Here is a tiny trained network, its code and every weight. The questions are about switching its units off for an input and a class, where a switched-off unit gives its printed mean instead of its output.

import numpy as np


def w(rows, s, z=0):
    codes = np.array(rows[::2]) - 128.0
    scale = np.full(codes.shape[1], s)
    scale[-1] = z or s
    return codes * scale


def f(y):
    return np.maximum(y, 0)


def log_softmax(a):
    a = a - a.max(-1, keepdims=True)
    return a - np.log(np.exp(a).sum(-1, keepdims=True))


def net(x, mask):
    res = np.array(x, float).reshape(1, 5) / 4 @ E
    y = f(res @ A[0][:, :-1].T + A[0][:, -1])
    res = res + np.where(mask, y, B[0][:, -1]) @ B[0][:, :-1]
    return log_softmax(res[-1] @ U[:, :-1].T + U[:, -1])


A, B = {}, {}
E = w([
[69,66,218,198,148,105,187,174],'x0',
[109,105,101,130,129,129,140,133],'x1',
[254,91,174,119,164,205,204,13],'x2',
[197,146,97,145,26,182,218,178],'x3',
[83,123,188,76,7,176,109,51],'x4',
],0.0095)
A[0] = w([
[98,170,101,129,221,112,171,109,49],'n1',
[225,61,142,115,196,202,170,68,41],'n2',
[48,63,249,174,185,110,193,139,108],'n3',
[99,208,83,193,77,87,62,188,83],'n4',
[69,132,62,118,92,79,46,222,3],'n5',
[74,103,175,46,47,156,122,73,110],'n6',
[196,149,92,131,34,176,212,231,101],'n7',
[226,120,84,137,180,61,112,194,92],'n8',
[106,89,112,121,194,156,74,81,217],'n9',
[116,105,150,111,55,108,63,246,84],'n10',
[63,131,184,68,104,137,90,87,34],'n11',
[76,91,2,200,76,179,189,101,247],'n12',
[141,168,182,163,106,78,110,118,220],'n13',
[165,139,16,29,150,147,40,91,120],'n14',
[153,200,110,188,228,92,143,157,115],'n15',
],0.009,0.0031)
B[0] = w([
[91,79,113,78,150,158,145,114,169],'n1',
[162,145,168,190,122,54,158,75,246],'n2',
[140,180,131,157,66,161,95,202,239],'n3',
[167,160,165,128,133,102,186,82,227],'n4',
[169,141,143,164,130,69,140,94,245],'n5',
[69,72,87,120,174,200,187,116,236],'n6',
[99,147,194,56,212,89,85,189,238],'n7',
[103,46,86,121,153,210,199,137,197],'n8',
[111,201,178,98,136,23,66,174,199],'n9',
[165,112,170,170,122,145,184,53,216],'n10',
[95,38,83,70,141,139,130,114,192],'n11',
[175,118,139,95,132,137,98,114,200],'n12',
[141,154,72,123,134,143,71,134,164],'n13',
[148,176,190,143,2,174,113,197,231],'n14',
[109,82,41,95,140,183,135,114,204],'n15',
],0.0096,0.012)
U = w([
[177,129,119,197,150,97,149,12,2],'0',
[104,51,39,68,171,244,161,93,75],'1',
[102,146,155,55,207,104,50,171,249],'2',
[149,148,127,169,76,204,86,213,74],'3',
],0.011,0.0038)

Each question gives the input, the list of numbers given to net, and the class t.
The units are the neurons (one row each of A and B). Each row of codes is followed by its name. A weight is (code - 128) times the scale printed after its matrix; where a second scale follows, it is the last column's (A, B and U).
mask holds one flag per neuron, in row order. A switched-off neuron (its flag False) gives its mean, the last column of its row in B, instead of its output. The means were averaged over made-up inputs and are rounded, as every weight is.
A unit's drop is (log p(t) with every unit on - log p(t) with that unit switched off) / (log p(t) with every unit on - log p(t) with every unit switched off).
The circuit of an input: a set's keep is (log p(t) with only the set's units on - log p(t) with every unit switched off) / (log p(t) with every unit on - log p(t) with every unit switched off). Starting from the 12 units with the biggest drops (on a tie, the unit counted first), units are removed one at a time, each time the one whose removal leaves the highest keep (on an exact tie, the one counted first), for as long as the keep stays at least 0.8.
units of the circuit, in order: the units of the circuit, biggest drop first
most important unit: the unit with the biggest drop
top k neurons: the k neurons with the biggest drops, biggest first
drop when u is switched off: that unit's drop, to one decimal
input [0,8,5,-8,-4], class 2: units of the circuit, in order => [n9]
input [-5,2,-6,1,-6], class 0: top 2 neurons => [n5 n4]
input [7,6,-8,-5,-3], class 0: top 2 neurons => [n5 n10]
input [-3,-2,2,-7,-7], class 1: top 4 neurons => [n8 n15 n7 n1]
input [4,3,-3,7,6], class 2: top 2 neurons => [n7 n8]
input [-4,-1,-6,3,8], class 1: top 3 neurons => [n6 n2 n11]
input [-1,1,-6,7,4], class 2: top 2 neurons => [n7 n2]
input [7,-6,6,7,-3], class 2: top 3 neurons => [n7 n14 n10]
input [1,0,2,-3,-4], class 1: top 2 neurons => [n7 n15]
input [-6,-5,5,7,-3], class 2: top 2 neurons => [n7 n3]
input [2,7,-4,8,-5], class 2: top 2 neurons => [n7 n6]
input [4,6,1,7,-5], class 2: top 2 neurons => [n7 n6]
input [8,-7,0,-2,-7], class 3: top 3 neurons => [n3 n6 n11]
input [-7,-1,-4,-5,3], class 3: most important unit => n14
input [-7,-6,-8,-5,-3], class 0: drop when n5 is switched off => 0.4
input [-8,8,-3,-6,-7], class 3: drop when n9 is switched off => 0.3
input [-7,-1,-7,4,-5], class 0: drop when n10 is switched off => 0.3
